In the rows, 128 means zero.
Each row of numbers belongs to one of the elements below and depends on some of the facts about them. Some rows are named. Which element is each other row?

Facts:
zeple: points at; stopogren: is of sort
Q10 zeple [Q116]
Q100 zeple [Q99]
Q104 zeple [Q127]
Q109 zeple [Q348 Q375 Q907]
Q116 zeple [Q995 Q652]
Q127 zeple [Q989]
Q136 zeple [Q961]
Q137 zeple [Q99]
Q188 zeple [Q264 Q298]
Q196 zeple [Q36]
Q20 zeple [Q470 Q104 Q204 Q764]
Q200 zeple [Q772 Q24 Q97 Q814]
Q202 zeple [Q989]
Q24 zeple [Q772]
Q263 zeple [Q601]
Q269 zeple [Q652]
Q274 zeple [Q958]
Q277 zeple [Q375]
Q295 zeple [Q137 Q698 Q488]
Q297 zeple [Q375]
Q309 zeple [Q795]
Q311 zeple [Q877 Q467]
Q314 zeple [Q109]
Q36 zeple [Q44]
Q369 zeple [Q104 Q99]
Q375 zeple [Q811 Q652]
Q376 zeple [Q116]
Q383 zeple [Q619 Q857]
Q419 zeple [Q795]
Q424 zeple [Q862 Q160]
Q444 zeple [Q719]
Q45 zeple [Q799 Q467]
Q450 zeple [Q470 Q488 Q311]
Q460 zeple [Q35]
Q467 zeple [Q698 Q544 Q995]
Q470 zeple [Q907]
Q471 zeple [Q602 Q127]
Q473 zeple [Q544]
Q495 zeple [Q719 Q269]
Q502 zeple [Q995 Q444]
Q519 zeple [Q204 Q375]
Q524 zeple [Q269 Q989]
Q544 zeple [Q35]
Q561 zeple [Q858 Q44]
Q584 zeple [Q136]
Q589 zeple [Q602]
Q591 zeple [Q623 Q460 Q593]
Q593 zeple [Q104 Q754]
Q597 zeple [Q104]
Q598 zeple [Q160 Q957]
Q6 zeple [Q875 Q819 Q15]
Q602 zeple [Q467]
Q623 zeple [Q524 Q99]
Q632 zeple [Q188]
Q649 zeple [Q136]
Q652 zeple [Q995]
Q666 zeple [Q958 Q99]
Q674 zeple [Q795 Q857]
Q678 zeple [Q619]
Q68 zeple [Q137 Q768 Q45 Q348 Q931]
Q698 zeple [Q137 Q995 Q99]
Q715 zeple [Q623 Q204]
Q719 zeple [Q137]
Q726 zeple [Q741 Q369]
Q746 zeple [Q136 Q68]
Q754 zeple [Q127]
Q762 zeple [Q768]
Q768 zeple [Q524 Q597 Q204]
Q772 zeple [Q99]
Q783 zeple [Q419 Q136 Q127 Q309]
Q785 zeple [Q623 Q995]
Q787 zeple [Q348 Q799]
Q791 zeple [Q136]
Q795 zeple [Q137 Q99]
Q798 zeple [Q995 Q652]
Q799 zeple [Q698 Q99]
Q816 zeple [Q989]
Q823 zeple [Q858 Q314 Q298 Q109]
Q857 zeple [Q419]
Q875 zeple [Q961]
Q877 zeple [Q44 Q799 Q100]
Q907 zeple [Q371 Q160]
Q908 zeple [Q269]
Q957 zeple [Q768]
Q958 zeple [Q698]
Q961 zeple [Q137 Q348 Q857]
Q97 zeple [Q958 Q995]
Q972 zeple [Q204 Q519 Q814]
Q985 zeple [Q877 Q795]
Q989 zeple [Q137 Q160]
Q99 zeple [Q995]
[Q10 Q109 Q116 Q127 Q136 Q15 Q20 Q200 Q24 Q263 Q269 Q274 Q277 Q295 Q297 Q309 Q314 Q348 Q36 Q376 Q383 Q424 Q460 Q488 Q495 Q519 Q544 Q561 Q589 Q593 Q602 Q623 Q652 Q666 Q674 Q678 Q698 Q715 Q719 Q741 Q783 Q787 Q791 Q795 Q819 Q857 Q862 Q877 Q907 Q931 Q957 Q958 Q980 Q985] stopogren a
[Q100 Q104 Q160 Q196 Q202 Q264 Q35 Q369 Q444 Q471 Q473 Q502 Q584 Q6 Q632 Q754 Q764 Q814 Q875 Q97] stopogren c
[Q137 Q204 Q298 Q44 Q45 Q467 Q619 Q762 Q798 Q799 Q823] stopogren d
[Q188 Q311 Q371 Q375 Q419 Q450 Q470 Q524 Q591 Q597 Q598 Q601 Q649 Q68 Q726 Q746 Q768 Q772 Q785 Q811 Q816 Q858 Q908 Q961 Q972 Q989 Q99 Q995] stopogren b

Some elements and their rows:
Q814: [142 110 120 164 171 127 139 104  80 159 141 125 131 114 181 134 138 193
 147 163 133 142  94 151 146 121  96 176 125 139 116 159 130 136 109  85
 183 166  99 115 148]
Q36: [137 101 109 112  89  80 160 133 122 117 178 104 145 143 101 140 168  85
  58 121 126 179 147 136  98  90 110 151 131 158 119  80  94 184 110 118
 110 105 116 181  79]
Q746: [110 179 139 120  93 137  96 156 183 100 104 147 122 128  99 111 102  94
 125  87 123  79 155  94 128 141 163  81 114 109 171 121 146  97 162 173
  81  87 152  99 124]
Q819: [113 181 122 202 116  95  97 142 159 104 177 147 115 136 166 167 128 182
 103  75 132 125 113 103 135 117 139 149  89 128 183 138 133 102 133 125
 135  66 119 110  91]
Q598: [104  64 133 105 112 146  93 134 152 119  46 174 162 129 105  84  90  95
 204 100 107 136 155 135 143 158 149 101 161 103 113 100 122  75 122 138
 115 128 169 141 168]
Q160: [108  61 107 203 170 108 143 102 116 110 131 185 149 118 213 171 101 191
 185 101 169 210 107 145 120 122 127 168 142 110 112 145 123  45  71  72
 201  91 170 156 138]
Q649: [113 186 144 145  84 133  90 156 185  94 122 146 118 127 107 131 109 113
 114  76 133  82 145  82 124 136 164  88 106 117 182 126 148  95 156 174
  80  73 146  95 111]
Q823: [122  64 134  97  39  60  54 165 165 131 113 151 195 152  62  72 159  67
 113  92  47 127 195 156 165 116 116 142 136 167 130  25  86 174 106 135
  79 100 112 180 111]
Q314: [119  71 127 152  89  55  76 150 141 136 146 165 169 135 133 115 166 138
 124  94  88 163 154 160 165 113 110 167 121 157 128  60  94 139  94 106
 137  84 108 174 103]
Q369: [132 117 129  94 141 165 173 113 116 121 106 115 116 120 120 127 108  94
 139 146 148 139 127 124 101 131 132  98 145 113  99 139 134 124 133 141
 117 153 149 130 150]
Q619: [123 182 107 203 126  98 121 135 146  91 197 145 102 135 173 187 130 172
  87  75 156 137 106  95 114 112 138 152  89 122 178 157 140  99 126 115
 146  62 132 117  80]
Q383: [118 201 142 128  69 120  88 167 180  94 133 136 113 134  93 126 120  99
 100  80 112  78 157  73 126 133 164  89  96 118 185 122 141 119 163 175
  66  70 130  98 104]
Q785: [141 142 149  67 137 169 124 124 111 170  84  85 117 124  89  83 136 107
 141 187 108  80 132 143 141 146 120 109 143 129 110 141 137 163 157 149
 113 201 105 105 161]
Q715: [127  97 140  79 138 164 111 118 118 146  61 132 141 114 103  71 102 100
 181 154 104 102 142 140 146 159 135 109 157 119 104 122 136 122 142 144
 120 178 131 117 179]
Q450: [127  97 131  59  99 135 145 124 138 118  94 112 138 138  64  98 127  49
 119 136 117 127 159 132 110 129 129  92 157 137 100  93 109 153 134 152
  87 143 147 154 137]
Q297: [128 104 135 129 115  99  39 142 127 172 104 145 162 123 130  70 152 152
 165 137  55 101 148 166 200 152 112 155 119 155 124  95 112 143 123 117
 139 149  79 121 153]
Q263: [115 122 133 112  94 108 100 148 153 127 122 139 154 136 102 111 134 104
 113 111 103 117 155 132 143 128 128 126 124 140 143  94 112 141 132 145
 101 109 125 136 112]
Q295: [137 164 140  71 111 163 143 134 142 125 109  91 114 134  70 107 129  75
 105 152 119  87 149 102 116 132 134  90 141 129 124 122 128 166 170 158
  79 158 125 112 140]
Q931: [123 137 123 169 137 127 134 125 128 111 153 144 118 121 169 166 118 163
 128 111 154 144 108 114 118 119 136 137 117 112 142 150 136 103 116 112
 151 100 140 118 123]
Q597: [118  89 131 121 156 153 146 112 132 116  73 159 140 124 145 126  88 129
 188 116 151 154 118 124 116 149 148 100 159  95 103 144 135  72 111 120
 145 135 174 128 167]

Name these rows:
No name comes twice in this set of rows, the named rows included.
[100  49 123 145 119  95 100 127 138 124 107 171 170 126 148 117 124 128
 172  96 112 169 140 161 146 128 133 143 139 133 111  93 107  96  90 105
 151 106 149 168 140] => Q907
[124  86 140 125 134 119  64 124 127 168  73 151 152 118 138  79 127 161
 190 148  83 115 143 165 176 155 114 145 144 128 110 111 113 122 118 116
 147 160 107 120 174] => Q519
[135 103 123  88  75  85 148 140 132 119 160 100 147 149  73 122 166  60
  60 117 111 153 162 136 113  94 109 132 132 158 125  75 101 186 120 137
  94 109 126 184  91] => Q196
[125 113 134 135 158 164 119 116 114 144  87 138 127 112 151 116 100 161
 193 141 131 123 119 138 140 154 139 124 144 107 117 149 141  87 124 122
 153 160 148 106 171] => Q524
[138 108 114 136 170 135 211 100  88 113 164 107 108 130 155 171 128 139
 109 153 180 180  91 133  82 109 118 144 145 123  89 159 125 124 103  93
 167 149 143 147 120] => Q35
[109  73 118 164 146 109 121 118 128 117 117 177 153 122 175 156 110 159
 174  91 142 185 124 142 135 124 138 151 136 122 121 126 116  71  89  91
 168 106 156 153 137] => Q862
[128 197 125 168 122 134 146 134 155  90 172 132  99 124 147 179 114 144
  92  90 165 119 118  88  97 122 155 114  98 104 170 162 145  99 149 143
 113  78 143 101  92] => Q419
[144 113 126  81 124 132 188 119 112 123 140  86 121 136  89 131 134  67
  83 154 143 145 137 129  87 110 115 114 139 142  95 115 115 173 126 131
 103 150 133 153 104] => Q311
[149 155 154  58 117 157 108 134 120 169  90  88 128 123  74  61 140  92
 133 176  81  61 141 137 152 152 115 105 139 141 117 125 137 184 164 169
  90 192  83 101 159] => Q200
[109 191 113 211 133 120 121 137 156  79 177 156 104 126 178 197 110 182
 107  70 170 136  97  82 110 121 155 134  90  99 192 166 147  68 135 129
 139  48 152 106  88] => Q136
[125  77 111 189 204 130 141  94  87 146 131 163 139 114 223 159 112 214
 190 135 155 180  90 168 141 138 111 179 143 119 101 165 125  73  77  68
 219 145 137 137 158] => Q204
[123  67 104 172  88  43  98 136 125 130 179 157 175 140 149 141 165 150
  99  90  96 183 144 157 144  94 102 186 115 162 135  75  85 146  78  87
 149  76 115 192  85] => Q264
[135 129 112 117 152 147 196 110 110 121 138 108 113 125 128 160 123 109
 108 146 174 164 116 123  86 113 131 121 139 121 103 147 128 134 121 123
 134 141 144 139 118] => Q602

The same elements again, as new rows of numbers:
Named rows:
Q460: [139 111 143 132 128 135 130 128 113 121 130 131 112 155 126 126 123 141
 107 127 127 136 145 124 145 134 126 126 131 116 129 121 128 118 142 146
 137]
Q375: [100 144 119 149 127  91 169 111 107 220 109 188 150 119 118  99 165 127
 124 114 157 134 122 110 117 143 178 138 147 118 141 143 137 125 151 109
 124]
Q277: [115 144 123 127 110 116 142 100 147 139 115 160 137 125 124 114 141 130
 129 122 143 132 125  90 106 134 146 128 135 130 135 125 133 156 135  98
 102]
Q467: [125 117 160 108 119 107  84 140 109 105 166 136 101 151 145 124 166 148
 118 147 140 134 128  95 191  67  73 128 177 134 102  61 127 146 162 159
 147]
Q45: [134 100 185 151 135 140 153 139  73 158 127 126  82 163 141 104 134 129
 111 146 119 144 119  88 150 136 100 125 147 101  98 104 138 133 152 178
 201]
Q623: [120 144 157 134 149 148 121  85 133 105 130 124 129 135 111 139 104 147
 114 107 147 139 113 150 159 141 154 131 110 142 151 148 103 128  72 128
 154]
Q524: [120 111 130 126 153 149  87 111 106 151 149 115 155 121 104 190 110 131
  99 102 155 124 158 175 146 186 150 112 153  97 131 132 130 155 136 106
 177]
Q989: [106 118 108 107 129 188  68 120 120 141 174 116 157  87 137 208 112 102
 162 111 141 110 123 142  79 138 133  91 112  98 117 117 133 175 110  76
 194]
Q816: [128 112 130 127 161 152 115 128  87 147 132 112 129 125 134 151 125 113
 143 116 131 123 117 137  96 156 152 101 103  88 105 122 133 149 133 125
 171]
Q369: [125 163 126 109 103 142 111  87 169  40 138 127 126 130 117 102 116 135
 120 111 142 137  93 121  99 110 150 122  69 168 135 120 122 151  63 113
  93]
Q348: [133 134 103 149 127 116 136 157 139 161 110  97 138 111 138 113 118 111
 143 157 115 106 131 139 112 111 112 153 137 146 128 161 145 139 133 129
 110]
Q376: [125 120 124 123 145 120 139 131 120 132 126 135 126 138 122 130 145 128
 132 118 138 139 118 127 132 134 134 127 124 118 118 126 123 113 140 130
 128]
Q619: [141 111 111 172 108 109 122 172 118 173 122  92 125 120 125 112 116 131
  91 143 113 122 161 180 157 124 112 167 173 156 145 151 156 112 145 146
 132]
Q678: [124 132 134 115 117 138 108 122 144 118 136 123 133 132 125 135 132 140
 117 129 129 127 147 122 135 134 122 129 149 125 148 128 132 130 144 118
 115]
Q204: [136 157  86 120 117 116 131 115 174 102  86  91 148 120 119 112  94 126
 142 148 152  86 145 140 114 116 116 146 125 172 142 145 109 188 103 137
  62]
Q764: [141 120  87 128 140 122 148 135 143 121  86  91 137 122 125  97 108  99
 152 148 131  96 108 151 100 108 113 133 108 149 130 146 122 162 116 137
  95]
Q44: [142  84 141 166 147 130 176 151  98 159  94  82 108 126 115  82 105 101
 124 129 104 113  94 168 121 134 124 143 126 136 132 161 130 127 141 150
 152]
Q858: [135 116 117 154 115 111 137 157 131 153 109  88 127 111 121 113 112 120
 115 144 111 110 140 176 133 119 111 155 157 166 140 152 148 128 154 136
 121]
Q502: [124 140 123 119 130 117 106 139 138 129 148 136 138 129 121 139 153 131
 119 123 152 127 134 133 164 101 120 129 143 135 112  95 117 104 132 136
 114]
Q985: [136  93 129 140 130 142 150 120 132  99 111 150 104 128 120 126 107 135
 149 127 104 137 116 126 103 136 129 114 102  99 132 121 101  90 143 126
 129]

Rows to name:
No name comes twice in this set of rows, the named rows included.
[126 132 193 138 138 164 152 109  95 121 133 128  92 149 128  99 107 131
 140 129 119 150  57  85 125 100 122 133  86 133 121 117 115 136  70 152
 191] => Q799
[105 160 145 131 129 143  87 138 127 116 166 142 122 120 145 143 131 139
 176 129 146 139  79  99 154  55 112 141 116 143 117  91  98 121  69 128
 158] => Q698
[104 156 153 137 150 116 106 109 141 102 158 139 136 123 109 125 139 139
 134 105 150 152  60 144 174  53 147 143 100 175 140 115  92 101  53 109
 143] => Q99
[114 119  94  96 110 154  51 119 138  72 170 113 151  99 131 161 142 109
 108 104 146 125 142 174  69 167 138  85  89 107 109 108 166 177 142 100
 148] => Q127
[122 147 153 114 112 128  83 126 131 112 149 131 119 140 149 117 141 139
 147 138 136 134 115  85 140  85  99 131 138 135 113  90 132 162 123 132
 133] => Q958
[119 150 151 121 126 131 132 108 135 105 125 131 115 136 121 112 120 130
 145 116 138 135  90 107 125 103 131 125 102 140 131 124 118 131  83 122
 132] => Q666
[104 141 126 144 114 108 175 101  99 202 109 180 131 120 139  83 152 114
 145 130 135 130 106  60  61 149 147 134 120 111 140 139 143 164 135 114
 138] => Q109

The same elements again, as new rows of numbers:
Known rows:
Q15: [115 130 148 122 112 104 116 121  95 118 128 123 178 112 200 175 110 111
 138 107 166 176 156 109 167 127 148  98]
Q383: [111 118 110 124 167 122 165 115 142 116 152 115 117 149 119 178 122 116
 105 110 108 164 119 176 126 134 130 105]
Q602: [118 121 158 123 104 150 134 118 143 146  95 117 119 120 102 105 122 112
 120 125 147 104 127 124 124 125 112 148]
Q768: [132 117 114 132 173  94 121 126 134 120 147 137 129 157 167 114 125 130
 186  91 125 107 107 123 129 142 114 107]
Q589: [120 124 141 131 114 154 124 121 156 134 124 132 114 121 103 102 126 124
 112  94 162 102 127 138 126 122 109 161]
Q137: [145 123 109 125 111 106 157 179 114 158 101 119 135 122 149 129 121 116
 147 201  84 103 126 117 129 123 116 100]
Q798: [142 127 112 135 137 146 111 126 119 117 138 121 157 127 105 138 125 137
 108  89 110 104 124 115 126 121 134 218]
Q649: [117 126 120 118 109 101 129 127 138 141 125 121 105 138 184 136 120 113
 112  93 130 147 170 109 118 130 115 152]
Q674: [114 118 108 135 137 102 160 121 153 118 131 108 116 130 125 153 121 119
 103 106  93 174 129 145 128 130 122 125]
Q666: [119 122 108 123 105 123 124 119 144 121 112 117 134 124 102 152 116 145
 113  98 122 102 162 132 129 122 111 120]
Q591: [115 123 119 140 145 158 145 120 155 115 145 156 125 123 107 106 120 120
 121  81 128 104 115 168 130 125 131 134]
Q295: [116 130 114 129 106 103 136 121 162 115 142 122 128 124 120 146 116 145
 107 108 109 104 142 124 124 120 113 127]
Q68: [116 126 114 121 161  98 157 136 140 120 163 118 116 131 183 137 119 135
 133  88 111  99 151 108 116 125 110 124]
Q460: [115 122 144 136 124 189 147 122 138 120 117 146 139 117  98  93 116 114
 136  91 138  98 108 157 128 136 120 104]
Q274: [123 130 115 121 105 134 114 118 133 124 112 120 129 122 102 157 125 125
 113 112 141  97 165 129 126 125 118 113]
Q961: [121 126 112 121 121 103 162 126 118 118 135 114 116 125 184 170 116 119
 113 118 103 159 167 114 119 122 117 109]
Q719: [133 122 113 130 121 121 130 164 114 142 127 122 156 125 158 143 117 120
 104 160  97 100 111 115 127 129 152 155]
Q980: [120 119 121 127 122 154 117 118 118 127 134 128 118 125 126 126 124 120
 121 115 151 126 121 122 121 124 129 116]
Q136: [117 122 119 122 102 105 147 131 113 167 102 122 111 130 178 112 139 116
 161 138 123 156 160 119 124 148 118 132]
Q263: [109 123 114 122 125 174 110 111 119 147 138 118 111 133 125 138 125 113
 124  88 207 128 112 153 121 121 131 121]

Rows to name:
No name comes twice in this set of rows, the named rows included.
[113 152 134 122 126 102 116 120 114 112 160 124 168 128 221 200 110 119
 105  86 152 172 170 110 147 120 148 100] => Q6
[119 120 109 138 148 149 117 130 136 116 129 131 162 128 102 131 120 127
 107  90 109 101 128 138 126 126 119 169] => Q785
[116 127 129 125 115 104 123 123  99 125 136 124 161 124 203 185 120 115
 115  90 140 169 167 114 139 131 128 101] => Q875

The same elements again, as new rows of numbers:
Some elements and their rows:
Q726: [128 124 127 132 128 124 132 128 120 128 126 127 130 134 134 129 125 128
 126 135 131 122 128 120 120 134 125 128 122 132]
Q741: [139 117 116 112 133 125 126 146 153 120 131 136 125 125 189 132 125 139
 143 127 131 162 109 125 125 133 155 124 138 134]
Q698: [ 84 154 156 100 112 119 114 103 141 129 116 139 154 123  66 136 141 156
 116 151 121 116 160 160 210 117 106 130  97  94]
Q799: [ 95 117 138 113 113 108 128 106 121 130 110 135 156 137 131 144 118 149
 119 162 128 106 156 119 193 136 100 133  87 123]
Q295: [121 121 135 117 129 130 123 114 137 135 126 128 136 117 106 120 136 129
 130 126 125 124 146 157 161 125 116 117 113 127]
Q858: [139 116 114 113 132 126 127 146 153 119 132 137 124 125 188 132 122 137
 142 125 131 162 110 125 127 133 153 123 142 134]
Q589: [132 131 129 138 128 126 132 129 116 130 128 124 128 135 131 127 130 124
 124 130 132 119 123 119 111 132 125 129 126 130]
Q470: [131 110 121 136 129 134 132 125 121 129 128 127 123 122 114 131 118 116
 128 122 121 120 136 114 116 125 125 139 137 139]
Q450: [131 122 125 134 128 129 130 127 122 129 128 124 127 127 127 127 123 122
 127 126 126 124 128 119 120 128 124 129 131 134]
Q100: [ 97 103 138 109 116 105 134 108 123 132 109 139 160 139 142 146 119 153
 120 171 126 105 161 127 201 142  98 133  78 128]
Q544: [127 137 127 137 126 126 131 128 120 127 128 125 127 134 132 128 124 124
 126 127 132 125 121 112 115 128 126 130 131 129]
Q972: [129 108 117 136 126 132 134 129 119 126 126 132 122 125 129 138 111 119
 127 128 121 124 135 102 113 127 127 144 138 140]
Q601: [139 118 116 113 133 125 127 147 156 119 132 135 124 126 188 132 126 138
 143 127 132 161 109 127 124 133 153 121 142 133]
Q263: [131 126 126 131 128 128 129 129 125 129 128 126 127 130 132 127 126 125
 128 125 130 126 126 125 120 130 127 129 130 131]
Q136: [140 181 140 144 123 107 111 100 128 142 129  82 135 147 171  79 147 118
 138 100 168 126  96 124 114 119 106  77 109 124]
Q383: [132 127 126 132 128 129 125 120 130 131 128 119 127 125 132 120 126 121
 131 118 132 127 128 127 124 124 122 122 129 134]
Q652: [ 93 230 154 131 105 145 107 132 131 112 132 134 119 116  10 141 136 138
 110 111 111 127 118 123 125  86 146 158 179  64]
Q715: [127 111 120 136 125 130 135 128 115 126 124 132 126 129 126 139 114 122
 124 133 121 118 135 106 122 129 125 144 133 135]
Q666: [103 119 137 116 117 112 130 115 121 130 114 135 150 136 128 143 122 145
 119 158 128 111 148 124 177 136 107 133  95 123]
Q24: [125 120 127 132 126 123 132 124 118 130 123 129 133 134 134 133 122 126
 126 135 128 118 132 115 130 133 120 130 119 134]

Name these rows:
No name comes twice in this set of rows, the named rows included.
[142 153 139 144 133 118 129 123 110 138 131 105 129 149 150 103 147 123
 125 126 153 117 107 134 102 138 115 101 109 128] => Q783
[ 99 218 150 134 109 146 110 131 128 114 133 131 118 118  23 138 135 132
 112 110 114 128 119 120 117  91 143 156 176  74] => Q116
[140 107 113 112 130 128 124 139 158 122 131 133 123 118 182 128 121 132
 146 117 128 163 116 127 133 128 151 120 144 138] => Q348
[134 130 128 134 127 127 122 111 128 135 128 112 128 125 129 110 129 116
 135 112 136 124 129 130 129 120 116 114 124 136] => Q857
[ 97  94 144  92 124 115 126  96 138 140 112 139 163 120 108 131 136 151
 124 161 121 110 184 175 235 137  91 117  69 129] => Q137
[122 159 135 137 129 154 123 134 124 124 136 133 113 110  39 132 135 116
 119 108 109 124 131 139 106 104 139 148 163 107] => Q269
[139 134 136 144 139 123 141 141 102 132 133 127 126 149 128 124 144 128
 115 143 138 112 114 136  94 147 125 121 111 127] => Q471
[129 118 123 131 125 128 127 118 127 130 125 123 128 125 133 127 118 122
 131 124 128 124 133 115 132 124 120 130 129 136] => Q787
[110 103 136 124 122 103 143 123 104 132 113 141 153 154 149 148 125 150
 111 181 132 100 146 117 159 156 104 135  78 130] => Q369
[130 109 122 141 129 126 140 136 107 128 126 133 125 138 138 139 117 125
 121 142 127 116 127 106 108 140 126 141 122 138] => Q20
[119 128 117 141 118 154 125 126 122 120 129 134 110 104  62 149 102 108
 125 105 101 122 141  93 112 100 136 167 179 125] => Q375
[133 127 130 131 135 141 128 127 126 132 133 129 122 117  89 122 136 118
 126 118 119 123 138 147 120 122 126 128 135 130] => Q495
[123 134 132 133 124 124 129 125 120 129 126 125 130 131 123 130 128 129
 125 131 131 121 128 117 128 127 123 132 127 124] => Q274

